In the rows, 128 means zero.
Rows lie near named flat spaces through zero. A row that begins with a name and a colon came from that space; any other row is followed by the name of its block's space that it lies nearest.
jc_tj: [ 96 134 112 128 130  90  93 125 140 118 146 126 110 171  84 148  94 166
 134 128 155 132  80 129 171 128 155 165]
fp_hf: [139 121 135 160 149 163 126 163 146  74  78 101 178  96 133 167 163 128
 169  78 109 125 143 184 121 144 110 139]
qg_zq: [134  94 106 161 111  78 146  89 120 153 164 137 140  96 127 109 122 118
  68 166 115 163  99  77 166 148 145 163]
jc_tj: [108 163 129 171 140 134 159 169 189 161 145  90 159  92 185 189 132 119
 141 138 139 141 158  84 122 111 168 161]
lc_lg: [106  88 103 170 124 133  97 141  84 106 136 152 164 142 130 114 116 120
 121 113  90 163  74 174 166 165 125 126]
lc_lg: [109 124 133  98 134 144 191 158 136 121  89 158 141 123 173 138 204 103
 214 118 109 118 205 118 124 149 107 112]
fz_pq: [ 97 114 135 107 119 126 111 106  47 104 106 174 152 149 204 150 137  76
 119 104 128 121 153 154 156 142 115  60]
qg_zq: [111 125 118 165 103  67 148 110 168 191 195 115 102 104 100 106 101 138
  97 179 137 156  91  36 150 121 171 185]
fp_hf: [175 162 125 147 162 147 135 139 141  95 110  63 130  95 116 123 132 153
 102 132 156 102 138 129  93 122 137 145]
lc_lg: [162  89  86 122 159 137 108 117 126 132 156 124 135 138 125 118 100 198
  70 151  80 140  68 154 114 137 125 159]
lc_lg: [ 90  72 129 119 111  90 105 108  69 128 155 154  89 142 123  66 125 156
 145 120  89 114  76 115 129 149 119 107]
jc_tj: [135 175 163 170 125 141 116 155 162 123 124  63 114  93  97 126 115 123
 142 109 167 107 131 116  92  98 145 132]
jc_tj: [105  79 149 183  82 143 151 149 148 205 171 154 154  72 168 107 135  80
 142 127  48 177 119 100 108 127 118 119]
fp_hf: [103 151 131 111 139 107 134 121 116 125 126 122 125 135 182 166 131 124
 128 131 160 106 158  99 137 119 150 116]
qg_zq: [108  63  80  57 160  89 151 108 114 106 122 181 119 174 145 136 169 205
 166 140  77 118 118 129 158 171 113 160]
fz_pq: [153 163  85 148 170 117 157 136 114  53  88  97 157 130 109 132 159 130
 116 146 184 125 150 131 175 171 149 166]
qg_zq: [152 161 126 144 132 152 147 140 128 124 116 114 142 116 131 121 134  94
 112 141 153 134 157 128 124 128 131 120]
lc_lg: [134 138 118  91 155 137 188 144 161 147 122 126 125 119 180 146 171 149
 159 152 118 110 186  89  99 126 130 139]
qg_zq: [131 184 133  98 120 143 133 127 121 139 120 145 111 168 121 128 114  86
 120 147 185 127 167 127 138 110 133  98]
fp_hf: [113 111 139 100 110 115  99  90  60 141 147 158 105 148 164 104 102 111
  89 130 124 114 115 125 123 120 121  70]
fp_hf: [183 104 118 120 149 134 162 123 104  54  75 109 115 102  55  46 193 154
 157 121 119  99 138 149 110 174  88 138]
fp_hf: [ 84 144 133 141 126  84 141 138 124 126 143 107  95 126 128 110 138 139
 168 134 158 106 128  69 138 133 159 140]
qg_zq: [114  87 136 155 144 106 131 143 136  50  77 101 152  89 104 146 188 160
 204  69 103 107 123 154 142 166 112 162]
jc_tj: [136 169 139  56 159 134 172 138 148 140 120 103  69 138 159 117 158 173
 169 149 154  62 192  77  62 101 132 112]
qg_zq: [ 72 147 187 146  90 110  69 144 151 147 149 102  78 135  84 132  86 133
 184  80 151 103  91 121 108  83 142 113]
fp_hf: [150 118 125 154 146 174 128 146 186 141 113 122 218  89 204 244 127 114
  99 106  86 165 151 173 125 112 124 150]
fz_pq: [152 167 114 115 173 129 120 128 145  83 103  81 133 135 128 174 123 170
 108 127 174  98 140 140 125 119 147 153]
fp_hf: [163 131 112 137 150 155 139 148 114 127 143  96 102 119 106  51 127 165
 115 152 114 112 107 123  78 136 125 127]
qg_zq: [142 146 129 159 145 126 146 150 171 142 148  69 113  89 117 114 127 166
 129 143 132 115 120  86  90 116 151 165]
fp_hf: [111  69 123 103 119  84 155  79  73 152 150 167 127 104 212 115 152 123
  97 147  83 122 138  76 130 146 121 102]
fz_pq: [124 109 117 114 142 127 156 125  95 131 131 138 132 117 191 114 153 131
 124 141 103 116 149 106 113 144 125 108]
fz_pq: [121 132 104 103 156 109 142 111  65  87 111 135 130 145 181 126 150 131
 112 140 150 102 152 117 147 155 136 106]
fp_hf: [ 97 105 133 109  96 154 103 149 129 125 108 200 137 188  77 128 130  98
 196  93 100 163 115 201 167 141  92 111]
fz_pq: [107 123 131 111 162 134  69 114  81 128 150 104 138 135 250 195  78 169
  67 107 114  90 106 144  90  95 149  85]
jc_tj: [125  94 128 115 119 123 145 118 122 154 143 151 123 117 149 109 140 131
 130 137  89 133 128 111 115 133 115 121]
jc_tj: [126  94  98  84 124  83 113  82 137 147 156 168 107 172  93 137 101 174
  96 156 118 145  84 121 168 131 130 165]
jc_tj: [ 75 196 132 131 134  99  94 163 178 128 149  88  77 184  67 154  84 172
 180 126 204 108 100 105 148  99 181 168]
qg_zq: [150 195 128 147 146 182 159 183 154 150 134  87 119 122 134 101 125 114
 136 156 159 122 164 111  80 109 146 119]
fp_hf: [ 92 134 142 174 113 127 103 162 139 137 149 107 118 125 104 114 108 130
 163 109 127 134  91 126 125 123 145 135]
jc_tj: [123 113 121 163  92 117  56 111 148 141 156 152 140 165  35 142  55 122
  87 119 130 186  40 181 187 120 132 161]
lc_lg: [ 99 161 147 162 109  81 150 126 139 127 131 101 116 100 119 129 141  94
 147 133 183 121 151  63 155 128 161 143]
qg_zq: [149 151 142 135 121 124 118 103 106 115 119 111 125 114 122 121 115 100
  85 130 166 118 138 124 127 117 131 108]
lc_lg: [149 142  87 162 175 177  81 165  90 109 155  85 138 153 143  99  74 180
  70 141 117 127  63 177  95 133 148 123]
lc_lg: [ 91 146 151 173 108  52 114 107 143 105 132  86 114  98  92 151 122 121
 137 112 188 116 112  73 173 125 168 166]
fz_pq: [ 86 122 125 168 140 106 139 147 139 140 148 104 158  93 210 181 135 133
 136 122 115 130 131  88 135 130 164 147]
lc_lg: [ 72 145 159  98 143 154 100 167 100 103 103 125 115 159 195 163 137 137
 206  73 129  77 155 158  94 112 125  69]
fz_pq: [131 112 130 148 126 144  74 127  94  75 100 132 153 144  94 134 112 121
 123  85 124 135  90 205 151 143 109 114]
lc_lg: [139 109 140 133  82 129 147 105 148 144 106 186 166 118  98 147 147  50
 129 122 119 181 155 148 178 137  98 129]
fz_pq: [166 178 122 138 164 168 111 138 156 118 115  82 168 117 170 204  98 130
  67 128 161 125 148 156 109  97 147 135]
qg_zq: [123 140 137 113 127 138 114 126  86 106 112 134 116 147 134 110 127 112
 132 116 145 109 138 146 122 129 119  87]
lc_lg: [117 136 127 129 108 162 138 142 106 178 152 169 141 145 177 115 113  72
 111 149 113 159 146 128 125 121 125  83]
fz_pq: [115 117 131 117 120 143 122 114  76 167 154 157 140 130 224 133 108  93
  79 140 104 133 139 120 111 116 128  69]
jc_tj: [ 99 174 115 166 133 161 113 180 164 138 130 129 176 157 148 197 100  94
 140 122 152 169 133 160 165 120 157 143]
jc_tj: [163 157 137  28 167 118 146 105 178 152 137  88  43 143 121 128 125 232
 131 157 150  51 155  78  44  77 131 141]
fz_pq: [124 170 135 110 117 112 135 116 142 124 113 137 119 151 102 151 125  96
 131 136 188 129 160 116 162 117 139 130]
[126 155 105 109 140 170 172 177 186 147 111 160 155 162 130 165 154 113
 182 144 125 161 176 147 146 134 125 151] -> qg_zq
[156 120 122 144 135 160 141 142 151 179 165 110 133  98 157 111 111 144
  90 155  87 141 116 112  77 111 130 133] -> fz_pq
[168 135 119 118 181 163 127 142 146  85  93  82 156 107 160 174 144 176
 119 109 119  98 146 165  88 124 121 141] -> fz_pq
[120 156 136 154  84 137  82 112  90 126 124 168 150 167  89 131  80  37
  83 122 176 174 113 174 193 125 128  93] -> fz_pq
[128 153 143  93 140 102 112 106 104  97 116 100  78 142 109 112 124 158
 130 122 175  73 133 110 110 114 135 112] -> qg_zq
[182 120 127 160 127 137 135 125 166 113 116  97 136  89  50 100 135 140
 111 130 121 142 108 141 119 135 114 170] -> fp_hf
[134 111 159 160 130 120  95 122 127  89 110  78 131  79 114 136 130 149
 132  80 121  99 104 143 101 121 122 130] -> qg_zq
[139 167 116 130 143 124  89 116 124 124 145 100 118 154 117 146  73 147
  68 143 175 122 100 134 134 106 156 134] -> fz_pq
[ 85 137 141  93 103  80 158 110 124 143 128 162  94 148 128 125 153 103
 174 138 159 117 165  73 160 130 136 120] -> fz_pq
[ 92 100 169 132  60 161 111 115  81 200 149 212 160 127 211 139 107  11
 109 110  81 173 150 148 132 107  99  33] -> fz_pq
[130 117 117 113 155  97 187 117 137 136 131 108 128  84 200 143 174 156
 128 153 116 102 171  57 108 137 143 148] -> jc_tj
[ 92 115 127 139 119  96 114 117 130 150 156 135 135 128 163 164 108 131
 116 129 122 139 108 103 151 121 151 139] -> lc_lg
[119  90 111 174 128 111 176 156 180 162 160 115 139  80 124 108 158 155
 161 149  74 157 111  78 124 150 140 190] -> fp_hf
[112 152 136 105 129 118 124 120 134 108 100 139 139 149 139 183 134 108
 144 112 166 121 161 138 159 121 132 123] -> fp_hf
[115 126 156 132 124 145  98 139  94  79  88 124 134 129 124 129 141 111
 167  74 132 104 133 177 122 133 107  89] -> qg_zq
[197 195 139 111 147 213 126 155 141 114  92  98 124 139  95 108 117 109
 109 131 166 112 167 182  71 100 107  94] -> lc_lg
[ 80 128 159 145  85  93 118 134 165 119 109 147 125 135  62 154 142  94
 206  89 151 144 129 129 181 130 127 150] -> fz_pq
[ 77 107 105 136 133 157 137 198  94 171 185 146  83 169 145  25 124 167
 196 150  66 128  84 113  84 149 134 104] -> fp_hf
[134  80 124 138 132 139 141 141 122 125 129 131 131 104 127  88 156 152
 155 118  67 129 111 137 102 151 105 132] -> fz_pq
[110 121 151 145 136 144  99 141  96  72  85 114 161 112 166 167 145 111
 156  67 124 106 140 177 126 135 115  95] -> fp_hf
[115 152 135 116 139 128 125 148 185 166 155 101 101 136 131 157 105 173
 146 136 134 114 123 101  97  92 151 154] -> jc_tj
[127 104 163 123 116  98  78  88 136  98 108 112 127 108 103 175 114 147
 122  77 131 105 103 152 131 108 116 133] -> qg_zq

Each name stands for a flat space through zero: a line, a plane or more. A row that begins with a name and a colon came from that space; any other row is followed by the name of the space it lies nearest, among the names in its block.
gz_fs: [ 97 133  99 120  82 133 122 122 135 105 133 125 175 133  90 102 126 150
 123 132 120 125 133 160 108 145 134 128]
fq_cm: [115 122 152 122 131 127 124 124 116 142 137 107 119 124 130 145 160 114
 153 142 157 133 135 116 133 116 145 112]
bq_qq: [ 99 146 133 138 124 116  93 134 107 152 150 114 122 138 115 117 135 100
 126 159 168 147 113 128 114 102  85 124]
gz_fs: [130 141 125 162 165 150 113 146 117 109 140  99 119 136 143 124 107  95
 123 132 178  76 118 149  83 133 112  88]
qd_tz: [105 135 144 147 134 146 112 150 118 109 134  98 131 136 130 123 145 109
 138 136 170 103 132 135  95 125 125  85]
gz_fs: [150 125 152 139 126 141 139 135 134 112 106 133 120 127 144 124 150 139
 123 115 122 141 129  98 133 136 138 102]
gz_fs: [139 112 146 122 127 127 147 124 145 121 108 153 126 118 129 134 151 151
 134 105  93 149 133 103 152 121 148 140]
gz_fs: [132 125 203 196 195 164 125 207 141  69  84 139  88 138 175 122 167 110
 127  77 134 106 125  77  95  90  95  68]
gz_fs: [122 145 170 167 151 141 105 187 112 115 112 116  96 150 165 116 143 100
 115 130 156 129 124  97 104 108  76  82]
fq_cm: [ 93 130 127 115 141  92  99 104 114 186 166 133 116 121  96 143 134 100
 146 156 151 159 108 132 144  74  98 177]
qd_tz: [124 111 144 125 160 127 136 117 133 134 135 126 117 113 127 155 146 118
 157 117 136 113 131 126 135 108 156 135]
fq_cm: [ 57 150 123 171  81 178  93 164 129  40 133  81 199 151  82  70 157 130
 127 132 188  78 133 174  29 148 123  37]
fq_cm: [158 140  98 123 130 110 134 153 132 139 109 164 110 144 157 116  65 139
  83 118  67 141 125 129 150 139  77 175]
gz_fs: [187 141  95 137 127 158 139  77 113 122 147  80 136 121 141 124  95 116
 114 155 194  82 116 154  99 199 171  67]
bq_qq: [101 143 182 170 150 120  87 164 118 139 124 142  97 139 127 110 169  99
 121 132 157 176  99  80 117  62  54 115]
bq_qq: [107 175  76 113  57 103  83 139  87 169 153 105 142 166 121  86  74 115
  78 196 150 164 119 157 118 154  48 137]
qd_tz: [120 167  59  97  98  92  93 123  81 198 174  95 122 156 135 122  42  92
  96 201 157 129 124 180 130 152  64 164]
qd_tz: [ 95 145 115 125 151 127  95 132  82 164 181  54 114 140 138 153 108  64
 154 185 222  73 135 174  94 129 121  97]
fq_cm: [ 97 109 138 100 155 110 137 159 125 146 131 127 110 128 146 170 128 117
 163 120 100 107 161 137 152 101 139 165]
fq_cm: [110 102 108 120 164 105 126  30 154 158 176 158 152  79  42 148 145 126
 168 117 144 132  86 155 136  75 169 195]
bq_qq: [182 121 142 142 157 130 144  95 138 137 119 149 104 110 139 135 131 130
 119 114 127 145 104  96 146 128 140 128]
bq_qq: [135 137  90 109 109 120 124  93 113 154 155 107 140 127 116 130  99 121
 124 159 151 120 124 159 127 154 138 135]
bq_qq: [136 121 187 168 192 133 120 149 132 127 117 143  83 120 148 141 166 101
 140 105 148 137 108  80 126  74 106 113]
fq_cm: [133 138  98 158 104 166 136 145 152  50 105 133 175 138 115  81 103 160
  95  97 110  87 127 159  77 172 130  91]
gz_fs: [157  99 165 119 185 111 156 123 144 153 111 166  82 106 154 172 146 128
 150  94  86 145 129  85 180  89 146 171]
qd_tz: [168  89 144 110 177 120 170  75 154 145 125 158 108  87 127 175 148 140
 163  93 100 127 125 107 173 112 197 167]
fq_cm: [ 96 143 143 135 106 139 109 180 108 113 122  96 129 154 147 117 139 115
 126 146 149 120 149 129 105 134 104  87]
qd_tz: [111 149  84 100 118  98 103 126  93 185 167 102 119 144 132 137  73  96
 120 180 151 123 130 169 133 133  89 163]
bq_qq: [106 117 107 103  66 129 142 101 150 103 121 143 184 120  80 109 149 177
 133 118  91 147 140 143 134 148 168 142]
bq_qq: [145 132 108 118 131 132 142 154 122 122 118 119 120 141 164 135  87 128
 115 126 107  97 149 145 130 159 126 128]
qd_tz: [183 114 130 138 153 128 155  88 157 124 110 174 119 104 124 128 125 152
 114  93  92 148 102 101 152 127 146 153]
qd_tz: [122 115 152 152 164 127 130 136 156 109 112 172 122 116 113 125 149 137
 132  86  97 140 111 106 130  83 114 152]
[122 124 132 142 145 112 124 139 152 123 113 184 124 125 111 114 124 142
 112  95  78 158 108 113 140  87  88 177] -> qd_tz
[ 56 136  80 112  90 115 103 132 131 120 155 127 182 138  71 106 107 135
 132 139 119 113 133 191 101 118 108 165] -> gz_fs
[149 159 121 113  74 118 108 119  85 174 139  91 114 149 151 114 119 113
 100 192 171 172 125 111 140 165 101  96] -> gz_fs
[ 91 140  81  98  96 121 115 133 105 141 159  86 154 144 119 131  90 116
 135 166 148  91 152 188 111 156 130 133] -> bq_qq
[126 130 124 127 158 131 119 113 106 151 160  87 114 124 136 153 119  89
 150 155 187  90 127 150 113 129 143 109] -> qd_tz
[ 99 140 118 155 113 128  87  46 129 138 177 122 169 105  35  95 165 114
 135 156 211 156  69 143  88  97 125 116] -> fq_cm
[142 106  82  85  87 122 163  55 154 126 136 145 177 101  82 133 122 176
 140 118  89 130 134 158 153 164 203 167] -> gz_fs
[ 37  96 128 107 158 131 134 170 145  94 142 114 158 124 104 166 144 123
 196  97 107  49 176 187 106  91 171 155] -> fq_cm
[178 126  92 109 162 105 138  66 120 186 158 132 103 109 133 156  77 109
 124 147 139 123 105 143 157 137 139 173] -> qd_tz
[196 117 143 142 200 144 164 160 133 118  98 134  72 127 208 161  90 115
 119  94 103  81 140 109 142 147 138 118] -> bq_qq
[170 133 157 158 236 140 135 208 105 135 113 105  40 147 237 172  77  67
 124 115 143  56 144 116 122 121  90 104] -> bq_qq
[106 157 160 122 104 107  91 188  76 178 129  94  83 166 177 128 136  89
 115 184 161 173 143  93 141 115  56 105] -> fq_cm
[133  92 141  71 115 125 171  99 128 146 128 105 129 107 141 184 163 146
 182 130 112 117 174 124 175 152 228 133] -> qd_tz
[105 131 123 132 110 133 121 140 134 108 125 130 149 134 111 112 133 138
 126 123 121 126 131 139 113 127 121 125] -> gz_fs
[112 112 141 150 152 148 139 147 158  76 110 149 145 120 114 122 145 144
 139  81 103  99 131 133 106 111 143 124] -> gz_fs
[110 114 113 107 131 111 135 113 141 138 136 148 140 117 105 140 123 139
 143 117  97 129 132 144 145 111 140 175] -> gz_fs
[111 147 118 156  99 151 108 133 128  90 130 113 162 139 103  86 133 132
 109 134 159 120 115 144  81 144 112  84] -> fq_cm
[153 155  76 125 130 102 108 106 110 175 154 137 116 137 128 113  55 109
  86 160 134 141  97 152 133 136  70 170] -> qd_tz
[ 93 113 145 112 158 127 125 130 112 146 155  87 117 121 132 172 151  95
 181 144 171  89 150 146 124 108 164 119] -> qd_tz

Rows lie near named flat spaces through zero. A row that begins with a name and a colon came from that space; any other row is followed by the name of its block's space that it lies nearest.
bdgm: [126 152  98 150 165 122 130 133 191 138 153 144  62 117 147 128 120 119
 148 152 117 111 104 150 148 121 121 127]
hqpz: [116 140 106 135 151 114 134 137  98  98 177 122 124 124 140 119 121 134
 125 128 131  89 154 132 133 159 112 152]
sltr: [164 106 154  98 123 148 176  99  82  99 121 130 148 135 142 141 127  88
 149 132 122 147 176 158 108 153  91 131]
tcjn: [112 103 129  90 125  83 155  71  23 119  98 102 196 207 132 124 166 133
 126  62  87 117 172 123 178 133 147 120]
jtrz: [142 120 165 121  56 138 111 183 155 172  82 131 132  79  93 133 117 147
 109 119 177 177 106 117 115 110 171  68]
sltr: [ 98 160  84 175 172 155  99 127 162 117 147 144  98 100 121 115 123 126
 110 163 122  92 108 102  86 154 115 165]
bdgm: [137 110 173 119  95 155 144  93 100 147  52 134 166 140 106 140 133 127
 118 106 113 185 134 103 100 119 136 125]
tcjn: [137 121 113 127 141 141 132 120 153 129 115 128 103 129 144 121 138 100
 143 141 120 131 106 151 127 114 134 104]
hqpz: [110  86 119  99 131 118 153  69  31 114  57  84 174 204 157  95 177 112
 128  59  81 137 122 134 161 101 182  90]
tcjn: [100 166 149 176 124 144 152 138  99 139 105 149 105  84 111 126  89 175
  97  98 126 154 147  80 100 165 133 167]
bdgm: [155 132 200 123 105 137 155  97 143 155 104 162 146 137 103 177  99 147
 138 130 112 190 156 107 117 121  82 179]
hqpz: [170  83 119  74 104 148 147 102 111 122  77 121 156 139 129 127 171  48
 149 142 133 136 144 177 113 135 136  44]
hqpz: [ 89 120 133 130 110  88  82 147 111 145 127  92 165 167 122 110 140 192
 103  81 128 123  86  90 174  74 182 133]
jtrz: [122 134 163 110 109  92 162  99  39 124 131 137 190 156 101 154 120 161
 114  85 113 130 211  98 145 173 101 171]
bdgm: [111 140  97 155 186 142 157  79 127 119 106 132  81 151 164 111 135 109
 143 120  75 124 111 137 134 125 130 144]
sltr: [172 114 152 107 110 151 158 163 116  93 167 126 120  86 146 135 104  98
 147 155 168 137 161 170 100 154  92 122]
jtrz: [149 107 121 102 107 132 112 135 153 138 113 125 140 126 118 130 150  96
 135 148 145 128 117 149 124 117 138  78]
hqpz: [130 140 151 161 152 167 149  85 180 155  72 154  81 133 138 138 112 127
 142 133  84 184  89 116 111  95 121 157]
jtrz: [130 123 178 105  67  96 123 151  87 149 123 126 189 129  88 150 117 176
 105  94 154 150 165  96 143 133 135 131]
tcjn: [125 135 132 129 123 131 141 120  93 121 125 137 146 119 113 134 124 128
 116 122 129 124 165 115 110 165 114 140]
hqpz: [164  64 119  64  97 153 116 123  74  83 117  90 202 145 134 112 176  55
 134 148 157 112 143 169  93 134 130  67]
sltr: [124 113 176 150  99 185  84 104 195 177  30 136 145 136  98 136 130 145
 110 136 114 210  43  74  80  51 156 138]
jtrz: [152 102 103  89 132 127 118 106 132 113 135 124 157 151 128 133 164  71
 145 160 129  99 141 161 124 135 111  95]
hqpz: [123 115 110 111 104  92  63 161 199 168 131 112 136 146 113 125 155 141
 127 137 149 114  66 131 173  65 172  75]
jtrz: [123 120 148 114 114  69 133 148 137 157 135 102 111 169 155 125 125 176
 146  77 119 147  94 144 221  59 172 107]
bdgm: [139 110 116 106  89 140  82 153 154 142 110 127 163 106  91 128 154 103
 112 157 167 118 115 126  98 130 145  73]
sltr: [ 91 149  79 173 160 139  72 149 196 142 133 124  84 113 131 100 134 142
 112 148 128 101  53 108 122  98 162 126]
bdgm: [133 138  80 144 185 162  98  84 214 124 137 157 101 135 126 137 148  72
 145 204 102  95  99 137  89 130  85 149]
tcjn: [154 141 170 104  94  90 170 118 128 169 114 164 135 130  97 175 113 141
 141 111 124 158 188 132 164 151 105 119]
hqpz: [155 122  98 102 121 123 104 169 154 105 193 129 134  95 121 133 136  88
 137 183 176  78 150 165 113 161 100  98]
sltr: [124 165 164 136 116  96 181  97  94 163 107 174 132 128  91 170 102 163
 122  93 102 152 206  97 148 181  99 162]
tcjn: [116 176 134 181 134 142 110 191 184 132 185 154  74  52 115 135  72 173
 110 160 165 123 120 101  97 152 104 179]
hqpz: [146 117 158 125  93 153  85 157 188 147 124 133 144 106 103 143 119 134
 121 163 161 156  92 114  96  94 123 128]
jtrz: [102 143 119 172 145 153  58 173 187 115 179 117 116 100 127 112 106 166
 104 166 154 110  64  91  92  96 125 185]
bdgm: [129 122 133 110 104  97  91 193 104  94 223 101 171 113 122 127 114 161
 113 139 184  84 151 126 135 140 111 152]
tcjn: [ 86 190 121 203 161 137 161 147 119 133 135 153  52  73 134 115  77 181
 106 102 116 132 137  92 116 172 132 179]
sltr: [ 64 174  97 182 155 105  86 102 167 181  94 152 115 145  90 126 135 183
  93 107  88 113  92  56 145 118 160 158]
bdgm: [100 146  68 145 209 103 156  95  84  78 187 115  95 163 180 103 136 116
 145 118  85  60 150 151 162 157 109 168]
bdgm: [125 137 123 141 148 129 131 126 147 126 142 132 104 128 140 128 119 131
 136 135 119 125 118 132 133 122 120 144]
jtrz: [176  90 159  66  57 116 154 156  94 137 102 117 164 115 117 139 142  96
 140 114 170 155 166 171 140 137 145  40]
sltr: [163 132 212 142  64 183 116 177 182 154 110 156 132  55  87 162  74 155
 113 162 181 207 118  97  56 119 101 155]
sltr: [176  73 180  69  71 128 142 149 104 120 117  95 167 144 146 133 134 111
 150 115 157 172 126 170 144  84 140  81]
tcjn: [129 125 135 121 124 121 146 111 111 137 103 130 132 143 128 131 134 127
 131 109 113 141 137 129 142 127 136 118]
tcjn: [125  95  88 103 157 111 102 114 129 102 152  88 140 184 167 103 168 101
 148 133 113  89  88 162 165  82 146 106]
jtrz: [157  94 145  86  75 118  99 175 142 132 140 106 162 119 118 131 139 119
 131 140 178 133 116 152 136 101 144  75]
[119 106 137 109 106 119 128 127  59 112 117 100 178 149 127 115 142 139
 112  93 133 127 143 118 132 129 149 120] -> hqpz
[134 132 131 112 123 101 139 129 107 122 158 132 145 135 121 142 125 133
 132 125 133 111 168 134 146 151 108 136] -> bdgm
[ 84 126 109 154 144 140  70  85 162 160  64 122 149 174 108 113 162 147
 103 119  88 135  54  73 121  72 170 139] -> sltr
[137  96  68 116 203 168 129  86 102  40 176  94 127 162 193  93 161  46
 157 174 105  69 117 181  95 134  92 147] -> hqpz
[113 142 131 149 137 124 111 137 152 136 142 130 115 127 128 128 115 157
 122 128 125 129 106 109 134 110 129 157] -> hqpz
[125 120 152 116 111  78 132 157 129 146 145 101 116 157 154 124 119 176
 141  83 129 145 102 141 206  70 164 117] -> jtrz
[143 126 111 123 115 146  88 140 204 153 116 147 123 104  99 139 143  96
 128 179 150 123 101 133 101 122 126  90] -> bdgm
[118 123 119 155 142 155 100 148 185 135 114 110  83 120 157 101 125 134
 131 136 128 147  43 131 125  66 165 117] -> tcjn
[128 131 145 122 115 102 149 117 129 161  96 134 119 147 126 138 129 145
 136  94 110 154 128 129 170 109 149 108] -> sltr
[110 108 139 118 117 128 143  89  51 124  71 108 175 167 126 114 151 135
 112  77 101 146 139 106 130 126 158 122] -> tcjn
[108 145 144 154 143 128 159  97 110 144  90 138 107 143 135 128 115 155
 125  90  89 158 127 106 141 122 139 155] -> hqpz
[136 138 118 116 121  69 165 171 141 152 150 121  64 121 160 123 118 143
 156  92 137 125 129 179 217 114 165  66] -> sltr
[144 121 181 109  81 116 138 135 113 150 110 135 163 128 102 154 114 154
 123 108 141 168 153 113 135 123 124 131] -> sltr
[146 115 114  99 142  88 143 108 157 143 133 123 106 174 155 135 150 107
 167 123 104 121 116 175 197  91 136  90] -> tcjn
[117 121 162 146 129 155 155 102  94 128  75 118 124 142 146 117 116 148
 123  89  99 180 108 108 118 102 147 152] -> bdgm
[139 118  63 100 111 126  81 140 178 151 108 140 140 106  89 124 181  62
 123 176 158  79 122 151 111 154 149  27] -> bdgm
[135 120 142 112 151 137 140  60  83  97 141 141 190 173 116 155 136 109
 132 144  94 116 183 111 100 159  61 200] -> bdgm
[147 130 162 114  89 110 106 177 152 136 176 132 149 104 105 153 104 157
 124 145 173 132 142 123 131 125 107 142] -> bdgm
[132 137 153 137 121 140 165 104 116 147  81 148 115 123 121 140 116 131
 129 108 108 168 144 119 121 138 128 130] -> hqpz
[108 127 163 104  91  52 101 116 112 173 127 124 197 193  88 158 138 199
 113  79 114 133 141  83 201  92 144 148] -> jtrz
[144 136 115 121 122 130 152  93 174 181  54 167  96 125 106 147 149  87
 144 134 104 151 131 144 136 137 141  63] -> bdgm
[111 140 147 118 112  83 134 129  58 120 163 128 184 145 101 145 119 174
 106  95 132 107 193  95 149 167 109 171] -> tcjn
[165 129 126 113 107 119 138 231 139  90 230 114  87  52 155 121  91 119
 145 161 208  99 152 188 131 157 109  99] -> sltr
[100 154 159 160 126 114 139 140  99 134 138 130 123 122 124 130  92 195
 108  89 122 146 137  86 140 130 131 184] -> jtrz
